Each row has a hidden value; after the row comes its group, the name of the range that the value falls in. Each part has its own.
[ 209  -64  -85  -42  238  241 -101  -46  382   77  -42  204 -138   43
  252   12 -203 -371  -62 -358  126 -129 -339   99 -169 -171 -210   33
  478   18 -131 -344   43  -18 -113 -244  106  239]
P
[  69   90  -14  119  158   29 -123 -141    9  122 -204   26  205  -78
  229 -240  -58   -1  -65   40  -38  -96  207 -372  176  137  270   10
   84  171 -162   84 -102 -228  138  180  133  163]
S
[ 121  -59   99   48   -5   -8   -6   44   11    3   71   61 -102   16
  113   26    0   19    4  -45  149 -124  136  -51  -14   70   24    3
  -12   57   10   86   32 -131 -162    2  -58   53]
D
[  41  -17  -55  -45   44  145  -51  -65  188   49   43  152  -71   78
   64  119  -41 -256 -131 -210  100  -50 -138  124 -112  -71 -191  -22
   11  -46 -103 -108   44   17   10 -155  -15   -4]
D
[  43  -19  -65  -38  -23  107  -89   14  112   26   23   70  -55   24
   25   58    1 -185  -54 -115   44  -33  -33   62 -119  -95 -196  -52
   37  -76   -5 -110   24   43  -12  -63    0  -29]
P
[  69 -177  139   49  -63 -142  150  195 -196 -121  208  -19 -300  -53
  123   98  -17  188  193   13  152 -146  230  -33  -39   88   -7   33
    0   58  183  158   93 -133 -335   35 -133   99]
C
[  85  -88   24  -31  -96  -89  -87  184  -95  -20   33  -68  -29  -27
 -116   13   82  160  117   64   50  -25  223 -109  -76  -31  -17    1
  -50  -11  165   83   67   27 -172   59  -57  -24]
P
[-209   94  -72  109  -18  -35  -52  -17 -180 -118    8 -121   52   13
   17  216  -42   -8  -60  -72  -28   92 -142  119   94 -145  -37  -57
 -282  -67  -12  -30   51  114  175  150  -69    3]
D
[-118  209   23  240   50  -50 -105   41  -74 -152  -24 -203  139   52
  165  218 -110   82   10  -69   44   50 -171   41  165 -172   99  -62
 -178  -40   75  -44   47  156   82  220  -65  196]
D
[-108    1 -178   43   31   76  -40 -116 -182   56 -133   25  -32 -209
  227 -246  -52 -214  -24   53 -213  -55  174 -198   75   42  -56  -79
  147    5  -98  -77 -139 -194  238  213  160   14]
X
[  32   77 -111   85  327    7 -102 -194   -1  154 -308   20  295 -137
  256 -316 -146   42  -12   20 -133  -82  181 -541  218  150  377  102
  218  257 -221   74  -95 -236  215  160  224  309]
S
[-240  -74 -161 -116  -56 -104   45   26 -246  -45   57  -48   14  -19
 -238  198   58   83   14   -4  -89  114   71    2  -42  -44 -104   34
 -346  -59   29  121  114  142  133   -8  -88 -124]
D
[  76   21  -39   27  105  201  -37 -156  219   84   -7  200  -74   32
  255   -8  -92 -344 -167 -206   84 -125 -103   41  -38    9 -127  -38
  134    6 -186 -125  -35 -127   56 -101   55   70]
D
[ -87   55  -47   -3 -143   87  -57 -100  -14    8   63   71   13   42
  -47  100  110 -190 -190  -36   14    7   79   97  -27   11 -162 -100
 -327 -125  -91   34  -10  -11  169   17  -59 -218]
S
[ 117  -45  -98  -50  134  213  -68  -51  287   60    0  180 -131   32
  189   34 -128 -358  -78 -275   81 -101 -226  104 -161 -129 -248  -10
  305  -39 -100 -264   27   -1  -41 -193   70  120]
P
[-112  -60  -74    1    8   -5   84  -97 -172  -13   39   65  -82  -87
   88   -4   -6  -72  -45  -19  -54  -52  147  -79   40  106  -27   11
 -125   22 -104   86   -3 -160  115   47    4  -28]
S
[ 125    2   63   62  -56   55 -139   45   60   34   -4   25  -25   28
   82   -7   27  -64  -56  -35  114  -73   73   -1  -30  -34  -39  -79
    7    6    2  -20  -12  -66  -89   63  -23  -13]
C
[-133  -21  -88    7  -49   51   64 -144 -140  -26   55   80  -73  -80
   79    6   33 -165 -119  -26  -74  -40  133  -13   26   94 -101  -36
 -192  -48 -145   44  -26 -157  191   52    8 -111]
Z
[  51  -15   59   13  -83  -73  -99   61  -63  -43   40  -53   83   41
 -157   96  113  158  -28   13   88   10  153  -51   -2    3   65   17
 -281  -10   16  129   84   -3  -50   47  -89  -73]
Z
[ -42  -10  -90  -22  -33   -4  -71   29  -76   25  -37  -23   36  -54
  -16  -29   30  -12   20   35  -59   -5  158 -130  -26  -17  -50  -34
  -43  -22   36   28   -1   14   55   77   19  -25]
P
[-152   25 -117   59    3    4  -58  -34 -176  -30  -58  -61   15  -73
   77   24  -45  -70  -34  -20  -95   38  -12  -16   59  -84  -51  -63
  -78  -12  -43  -50  -18   -2  168  162   24    3]
C
[ 141 -131  204   73  -72 -180   31  199 -166 -110  155  -63 -145   10
   -9  113   46  309  139   28  213 -104  226  -54    9   74  131   60
 -140   87  148  210  120 -116 -338   63 -160   67]
S
[  91  -27  -54   36  103  -35  -98   65  -61   51 -133  -46   53 -133
  132 -207  -56   77  136   63  -66  -84  222 -334   43   28  124   32
  234   91   62   12  -32 -102  -44  141  112  186]
X
[ -80   86 -165  107  176   94 -130 -229  -99  165 -298   36  178 -172
  308 -333 -113 -175 -116   45 -200  -50  138 -349  196   82  166  -61
  179  168 -252  -32 -189 -256  337  266  226  118]
C
[-264   21 -225   54 -111  102    2 -150 -314  -14  -53   13 -122 -224
  196 -158    1 -336  -99   67 -275    1  136   -8   73    4 -225 -166
  -48 -124 -104 -111 -161 -166  370  266  113 -160]
X
[-128   43 -103   49  -20   19  -77  -17 -119  -26  -41  -56   31  -42
   48   49  -22  -77  -41  -23  -70   37   -9    0   30  -94  -74  -73
  -99  -43  -19  -51   -7   38  146  132    9  -15]
C
[ 107    0  -58   -4   19  119 -186   88  175  -29    2   14  -58   55
    5  120  -50 -189  -25 -205   85    2 -242  179 -132 -256 -219  -35
  127 -127   49 -261   72  146  -72  -72   -2   56]
X
[ 107   23   45  112   47   -3 -110   16  -18   62  -96  -15   53  -56
  195 -149  -33   40   21   49   37 -105  201 -238   81   60  143  -37
  108  115   -6   57  -60 -157  -46  168   52  123]
C
[  49  -89  -78  -45   95  105   53    0  118    4   67  130 -193  -30
  191   36 -109 -213   33 -174   44 -118  -50   11 -127  -33 -196   17
  238  -20   -9 -125   39  -39  -87 -136   33  129]
P
[ -70  -21 -114  -23  -30   13  -40    9 -100   11  -22   -8  -14  -78
   21  -31   13  -67   16   19  -84  -10  136  -98  -28  -20  -96  -41
  -19  -40   21   -5  -11   -7   79   77   30  -27]
P
[  41  -74  -50  -28   -5  -69  -65  125 -108   -1  -30  -57   -6  -86
  -33  -60   17  110  132   55  -32  -31  204 -193  -35  -16   10   25
   57   15  120   43   35   -4  -83   76   16   57]
X
[-21 -98 -74 -44  43 -44  16  81 -84 -27  27 -10 -78 -54  12  47 -44  40
 102 -46  -9 -30  66 -83 -60 -36 -59  41  52  17  64   8  71  17 -70 -12
 -10  84]
P
[  36  -51  -13  -39 -154  -42 -130  180  -68  -55   61  -77  -35   12
 -181  107  107   62   56   13   44   31   96   52 -114 -130 -144  -43
 -140 -120  170   -9   82  128 -108   39  -84 -108]
X
[-191  -42 -209 -126 -143   31   27   38 -125  -51  105    8 -106  -64
 -140  118   79 -169   19  -10 -139   57   91   72 -139  -83 -336  -55
 -179 -236  110  -42   46  154  139  -31  -31 -174]
X
[ 197  -93  -66  -52  159  174  -73   31  282   30   12  156 -182   11
  182   16 -146 -285   14 -282  107 -123 -223   81 -179 -151 -224   36
  408  -32  -22 -284   60   -1 -163 -206   69  195]
X
[-198  -48 -153 -102  -74  -95    0   94 -189  -69   58  -92   22   -8
 -234  209   55   91   59   -3  -76  115   48   14  -79 -112 -139   10
 -278  -99  109   63  122  216   75    0  -85  -94]
C
[ 223  -64  -48  -55  132  232 -119  -13  371   74    2  199 -143   64
  172   28 -118 -354  -78 -305  149 -124 -251  129 -199 -154 -249   -3
  367  -31  -86 -294   42   -3 -137 -234   62  130]
P

Part 2:
[  69  -61 -173 -100 -173 -259   32  226 -192  -48   48   45  133   18
   11 -188   -9  101 -361  -46 -366   61  -43  137 -272   -8  -52 -147
  109  123 -106 -265 -109  168 -215   84 -513   88]
J132
[  14  -99 -130 -130  -63 -108  187   54 -226  -76   71   26    7  -13
  -56  -17  -59   82   29   11  153  -71   43   58  -65  -53 -129   52
 -136  -64 -126 -117   10   83 -234   -8 -139   92]
J105
[ 141 -267   60  -96 -218   31 -146  147   17 -136  176  135  211 -358
  -11  180   58   38  174   61   38  -58 -203   90  -46  140  -92  236
 -197  158  -73  238 -135 -138  115  196  104  209]
J440
[-119   69  223   75  169  147  146   -7  -15 -179 -427  -26   69  -91
   23  147   40   -8   -1   68  401   -1   38   12  104  -71 -249   30
 -160 -150 -296  419   32 -165  123 -151  207   11]
J105
[  96 -175  103 -150  -78 -105 -142  -52  233  -62  341  104  105 -276
  -68    6  -34 -104  178   73   43  -44  -19    4  101   77   26   76
 -125   82   97  -32   47 -108  104   88   77   68]
J105
[-185  260 -154  -92   47 -180  454   99 -131 -219 -427 -126  196   39
  101  133  -24  178    8   18  338 -182  133  241  -65  -25 -486  -15
  163 -457 -326  371 -142  -70 -277 -388  -27  240]
J132
[  72 -125 -134 -199  -76 -152    4   38  -59  -19  302   76   44  -91
 -111 -217 -131    7   67   -1   60  -11    2   51   17   17  -33   13
  -48   31   58 -330    8  166 -143   88 -144   76]
J240
[  58 -240  283   46  -15   45  -61  -31   39  -22   94  115  -83 -131
  -63  145  100 -124 -117   98  -64   68  -25 -121  -39  -78  134   41
 -338  224  -75  -21  145 -162  131  156  -29 -135]
J96
[ 104  -84   69   30 -164 -250  -68  134 -119  -96  -68   73  209  -42
   79   -9  137   69 -413 -131 -386   32   84   95 -231 -232   -1 -133
   16  202 -194   51   15  -13  -90   79 -538   64]
J132
[ -75   13 -148 -183   32   51   97   98   40 -102   26  -15   47 -156
  -84 -123 -185   15  249  187  353   -6 -205  101   79  349 -256   79
   -1 -171  -11  -58 -184   57   20  -28  301  143]
J105
[  75 -170 -114 -106  -88   52  185  280 -397 -116 -123   38  104  -70
  -32    3  -27  134 -195   26   -1   41  -77   50 -141    7 -173    3
 -163   41 -314  -17 -104  145 -196    6 -280   94]
J96
[  82 -271   80 -193  108  298  151  169 -187  -12   97  124  -44 -189
 -214  -99 -140  -78   -9  135  257  131  -77 -145  175   57  -60   69
 -338   51 -154 -246   39  193  -15   20   18 -113]
J440
[ -94  -11   18    9   15  201  285  301 -225 -182 -478  -48  101 -108
   47  246   38  110 -129  193  164   37 -221   88 -144  212 -343   45
 -126 -124 -415  373 -245 -100   11 -124  101  103]
J440
[ 153 -219  -32 -160  -98    7  -80  152 -127  -81  179  115  154 -215
  -82 -134  -71   24  -17  -12   10   41  -69   26   27   24  -50   40
 -136  142  -82 -113  -32  133  -31  125 -163   96]
J105
[  95  -80 -186 -276 -128 -216  -69   59   66  -52  390  101  181 -186
  -98 -288 -154   21  160  -41   66  -54  -18  144   61   82 -100   59
   98   -6  135 -280  -65  176 -124   81 -106  184]
J132
[ 139 -173   86  -93  -25 -111 -151  -17  -60    4  258  156   64  -93
 -118 -283  -43  -58 -134 -140  -43   79  126  -37   76 -256  102  -44
 -118  208   25 -323  173  188  -42  172 -323  -52]
J924
[  65  -74 -324 -271  -80 -100   98  175 -260  -64  187   51  128  -76
 -120 -335 -220  126   90  -40  197  -14  -52  138   21   79 -209   30
   40  -74  -34 -332 -122  346 -266   38 -172  192]
J240
[  61  -83    0 -118  -38 -184   -3   43  -11   -7  177   81   55  -40
  -70 -198  -46  -37 -183  -30 -139   50   74   19  -36  -96   25 -102
   -5   88    0 -298   65  116 -105   51 -314  -22]
J132
[  36  -39  105   84 -173 -322 -268 -137  129  -73  156  108   99  -63
   48  -44  133    9  -21 -149 -107  -64   46  131 -138 -214   63   63
   -2  202   91   41   87 -140   61  261 -135  109]
J132
[ 149 -190   72  -46 -131 -135 -188   26  -55  -68  186  129  144 -155
  -30  -95   34    2  -88 -106 -102   15   37   30  -30 -169   53   12
 -124  222  -37  -61   75   37    1  190 -259   66]
J240
[  75 -116  101  -64  -60 -215 -204 -157  155   -1  356  134   25 -113
  -86 -172  -13  -92   77  -84   27  -17   96    9   67 -169  115   38
  -86  153  166 -229  163    5   34  199  -85    1]
J924
[-206  144   45   61  220  158  238   18 -150 -118 -446  -67  -95   73
  -36  -52  -69   26   -8  109  485   60  -57   27   44   35 -276   -4
 -110 -202 -241  112  -25   12   25 -105  236  -28]
J105
[ 126 -283  258   55 -119  107 -147   46  -72 -114   27  165  104 -262
  -19  214  147   -8   29  -25   89  -10  -68  -17  -19 -143    3  221
 -353  241 -160  278   53 -162  153  229   34   54]
J440
[ -45  -39  111   -9  174  309  369  202 -413 -191 -542   -4   97  -67
  -29  130   -8  101 -135   21  459   33   72  -24   98 -164 -353   45
 -278 -177 -532  358    7   60  -99 -228  -26   12]
J96
[  54 -276  427   79   62   48 -296 -255  292   73  357  182 -236 -146
 -157  -22   62 -292   22  100    9  128  -16 -230  107 -104  345   65
 -408  355  194 -267  308 -178  322  337  160 -278]
J96
[ -95  -57  242   -8   82   40  -16 -145  336  -58   79   28  -93 -183
  -57  170    8 -171  224  238  251  -20  -95  -48   99  182  -18  105
 -203  -39   59  111   49 -296  245   21  429  -51]
J96
[ 154 -290   15  -85 -138  141  177  287 -454 -145 -118  118  181 -186
  -30  189   65  151 -124  -44   85  -22  -19   29  -91 -157 -183  161
 -318   88 -397  208  -54   70 -175   38 -266  127]
J440
[-155  153  -25  -57  142  -27  439  161 -159 -141 -458 -120   73   62
   46   98  -34   66 -238  128  137   -4   80   68  -63   23 -332 -174
   34 -310 -376  173  -85  -23 -181 -362 -135   26]
J240
[-174  175  129  -87  225   79  283   82  204 -152 -373 -108  116 -131
   21  110  -74  -75  -21  245  274   16  -10   34  140  227 -325 -131
   53 -337 -234  294 -105 -161  106 -379  233   11]
J240
[  64 -212  133   -6   67  187  100  109 -318  -52 -110  101  -51  -46
 -112  -42   -4   -5 -203   -1  140  118   17 -113   15 -182  -21   17
 -343  137 -260  -97  118  125  -47   80 -175 -115]
J96
[ 113  -62 -153 -138 -146 -172   12  206 -248 -126   -1   72  280  -97
    6 -186  -31  153 -160 -158  -60  -17   40  170  -90 -129 -182  -27
   71   38 -176  -29  -86  202 -207   30 -409  204]
J132
[   5 -168  293   83  -13  152 -169  -19  147  -88  -16  107   -1 -241
  -35  165   95  -97   98  121  162   47 -187  -31   21   76    0  174
 -282  174  -47  224    4 -234  311  210  305  -12]
J440
[ 130 -160  -57 -119 -120 -199  -98   66 -119   -7  259  118   86  -60
  -76 -244  -44   14 -165 -101 -170   48   48   39  -67 -140   56  -63
  -42  186    9 -338   56  187 -136  170 -391   31]
J924
[ 117 -171  -94 -201  -74  -45   33   86 -164  -90  192   93  142 -170
  -93 -127 -107   55   99  -43  181  -42   33   50   79  -51 -118   84
 -128   10  -79 -107    7  156 -144   37 -130  131]
J105
[ 155 -149 -133 -313   13    5   32  194 -155  -42  232  114  205 -197
 -165 -390 -225   10  -37  -61  112   78   52   19  194  -22 -123  -57
   -6    4  -58 -353  -15  381 -159  -25 -283   67]
J924

Next part:
[  79   51 -126 -225 -127  -69  -73  -96 -140  -80  -24  -61  215  236
   33 -152 -246   67   -6  109  -77   28   98  177   67 -102 -148   67
  234   20 -138    9  183 -136  -40  -14  101  111]
K
[ 472  107   42  328 -336  422  -34  -96  315 -447 -382   30 -189  148
  -39 -163 -203    4  -47 -200   67  -44  117 -131   13 -183 -130 -158
  -63  102 -197 -135 -242  151   74 -162   16   56]
N
[ -41    3 -309  -85   16  -97 -100 -171  -65  270  161  230   50  144
   31  116 -214   98 -135  153  123   91  -21 -333 -295  -84  -60  204
  -61 -204 -221   70    4 -230 -354 -111  133   37]
K
[ 500    7  -21  176 -457  392 -182 -205  367 -492 -515 -139 -124  406
  -53  -67   13  -65   12   -9   32 -109  180  116  -73 -441 -214  -46
 -214  -92 -113  -91 -255   52  -62   56    7   61]
K
[ -81  -93  -40   -2   87 -161  296   90  155   52 -176   10  137 -199
 -118   74  -72  474   82   60  -52  272   13 -263 -110   11  -96  -22
  100 -161 -291   77  240  262  -63  158  157   72]
R
[-542  105  -92 -225  103 -353  -40   10 -245  -37  419  131  199   80
   30  179  168  102 -210  301  151  -25 -400  217   34  132  162   65
 -188  140  221 -138  350 -213  -43  -32   73   12]
V
[ 252   11 -128  420 -188  339  -81  -68  389 -340 -279  122  -95  183
  -89  133 -141  105 -130   -4  101   46   -8 -208  -94 -184 -131  -61
 -239  -79 -179 -162 -294  203  -93 -232   13  141]
R
[ -99 -150 -188   86   70 -106  113  -50  235  237 -128  150  -50 -150
  -85  273   15  375   14  117   84  268  -62 -471 -373  -79 -105   97
 -165 -388 -307  127   10  102 -315   90  150   43]
R
[-406   96   57   98  149 -206  284  184  183  -23  -38  157  -62 -449
  -65  211  178  560  -17   53  157  222 -287 -321  -33  218   82 -138
  -28 -102 -190   18  201  236  -39  -42  191   87]
L
[-148   75  -75 -216  -54 -155 -105 -160 -117  281  149  156 -277 -206
  160   -9   48   36  -31  -12  194   52 -174 -214 -235   64   31  124
  -44 -132 -150  133   55 -376 -224  -17  155  -90]
L
[  82   85   43   62 -271  152 -211  -58  264 -378 -327 -142 -236  -10
  102  -10  196   44   17   -5   90  -36  -79  231  100 -121  -88  -13
  -55  -65  -86  -78 -167  -48  -27 -106   51  117]
N
[ -11  -55 -263  302  -39   91  -52 -120  272   45 -134  271  -42  111
 -123  331  -83  255 -109  135  148  173  -82 -466 -322 -154 -148   14
 -254 -340 -247   21 -171  102 -319 -161   94  158]
V
[  57  -30 -184  353    1  141   31  -27  331  -23 -141  231 -103  -55
  -75  226 -133  264 -117   12  142  174  -68 -485 -230  -49  -74   15
 -187 -197 -285  -48 -200  180 -221 -211   82  112]
E
[-251   35 -154  186  -52   -7 -120  -18  230 -204 -103  117   13   97
  -68  346  169  261 -115  247  147   83 -243  -30  -61  -83  -72  -33
 -242 -219  -47  -81  -61   78 -182 -170   82  222]
V
[ -19  -88 -302  166  -10   35 -112 -133  137  144  -35  217   -3   95
  -48  247 -203  178  -91  139   72  197  -62 -333 -273 -102 -180   94
 -125 -310 -253   38 -120  -12 -297 -171   95  158]
K
[-169   -3 -210 -248   61 -221 -129 -139 -173  300  325  142  -54  -23
  159   42  -48  -35 -141  110  149   32 -152 -127 -225   45   84  297
  -98  -46  -74   18   83 -393 -274  -37   97 -101]
E
[  -8  -61   -2  117 -106   97 -139  -82 -145 -185  257   91  -87   51
   66  -95 -249 -290 -166  -86   -6   15 -305  285   72  147  -14  -41
 -206  370  205 -276   55 -123  275 -135 -110  -67]
N
[ 149  126  -90 -238 -124  -81   49  -99 -204  -84   22   11  285  298
  -13 -244 -313   81  -41   55  -44  -26  170   25   51 -108  -77   24
  269  143 -146    5  271 -114  -15   18  112   44]
V
[-179  119  134  -88   38 -187  328  154    2  -56 -121   22   48 -372
  -47 -108  -68  489  107  -62  -18  212  -72 -147  112  192  -34 -205
  318   30 -254   87  358  204  134   52  204   88]
L
[ 615  -50   93  -41 -372  236  155 -140  164 -345 -469 -209   84  310
 -116 -350 -223   30  134 -134 -145  -25  369   47  -50 -365 -209  -83
   71   93 -196   -3  104  151  121  343   46  -82]
K
[-116  -98 -229 -173  -81 -114 -291 -261 -285  163  375  139   10  281
   96   52 -140 -300 -176  155   63  -16 -230  172 -197  -46  -38  204
 -258   57  159  -83   92 -435 -115  -15  -28  -81]
V
[-489  153  -59 -351  133 -397   79   75 -261  -31  392   60  275   25
   44   66  118  206 -172  287  113  -27 -287  204   86  144  189   88
  -41  173  133 -105  438 -181  -29   35  137  -13]
K
[ 223  -64  -41 -148 -378   85 -257 -271  191 -167 -381 -195 -185  261
   50    1  267  -70   98   97   55  -69   79  192 -190 -402 -175  114
 -195 -266  -70   80 -100 -222 -216  243   57  -12]
V
[  65  133   90   70 -329  185 -219  -85  244 -386 -350 -105 -321  -47
   98  -22  219   44   39  -37  120  -48 -121  215   91 -110 -106 -105
  -62  -84  -79  -38 -166  -71    1 -108   74  121]
L
[ 137   10   77 -210 -170 -108  216  -57   33 -151 -251 -124  156  124
 -102 -156   42  242  109   38  -42   26  152   -8  -61 -205  -71  -51
   79    3 -134   74  318   73    6  355  125  -55]
V
[  13  -50 -107 -124  -97  -63 -131 -123   91   73  -95  -43 -146  -50
  109   30   78   60   14   53   72   68  -32  -28 -157  -97  -63  189
  -49 -183 -168   54  -33 -194 -219   43   94   -4]
E
[ 394 -127    9  169 -260  287 -100 -147   -8 -307  -31  -34  -42  241
    0 -245 -388 -325  -79 -174 -112  -10   -9  251   41  -76 -140  -43
 -130  347   78 -251  -31   -5  284  -15 -133  -80]
E
[ 272 -132   60  -97 -135  -20  257  -51  153  -41 -320 -134   35  -31
  -92 -156  -64  228  153  -69  -92  138  194 -145 -169 -185 -126    3
   38  -65 -242   86  202  154    2  385  104 -104]
R
[ -48 -173 -186   -6 -110  -16 -269 -184 -213  -12  171   43  101  257
   26   17 -307 -223  -76  101 -121  113 -185  337   -2   -8 -220   50
  -53   74  104 -117   97 -186   87  -94  -75  102]
V
[-468   70  -48 -114  119 -256   12   80 -124 -122  379   95  130  -22
   36  164  144  101 -224  231  139   -6 -413  218   64  173  189   59
 -254  210  217 -222  270 -102   37  -47   45  -23]
R
[ 413   60   53  284 -306  378  -22 -120   71 -335 -176  104 -141  126
  -42 -256 -433 -120  -52 -255  -22   17   27  -42   47  -45 -176 -239
   12  247 -108 -144  -91   91  251 -168  -22   27]
L
[-514  146   81   20  129 -231  171  165   25 -112  180  162  -56 -355
   -2  183  228  356 -117   92  195  100 -440  -60   60  277  175 -128
 -145   96   41 -103  249   76   61  -85  132   30]
L
[ 564   -1  173   41 -432  308    3 -156  275 -397 -503 -211 -245  113
    9 -312   11  -80  119 -229   -9  -85  219   76  -39 -302 -129  -68
  -57   83 -145  -33  -98   35  100  229   15 -119]
N
[ 116  -96 -115   12 -254  106 -251 -150  153 -209 -294 -142  -31  204
   19   51  -12   12   59  116  -63   75    2  274  -13 -228 -270   35
  -27 -204 -105   -9  -86  -50  -74   -3   31  179]
K
[ 559    5    9   65 -437  310  -53 -211  239 -400 -501 -143   -5  420
  -90 -203 -115  -22   70  -56  -41  -77  293   45  -73 -432 -235  -72
  -37  -34 -172  -15  -85   66  -13  163   33   25]
V
[-251  135 -159 -368   94 -300  -70  -63 -296  194  434  117   83    7
  179  -57  -61   -1 -190  141  155  -45 -159    5  -52  122  174  270
   28  132  -14  -39  227 -411 -185  -80  120  -91]
E
[-249   -4 -187  234   -5  -20  -64   -8  273 -108 -140  161   13   28
 -101  390  126  356  -88  235  139  164 -216 -192 -132  -76 -105  -34
 -213 -310 -142  -26  -72  146 -235 -167  106  242]
V
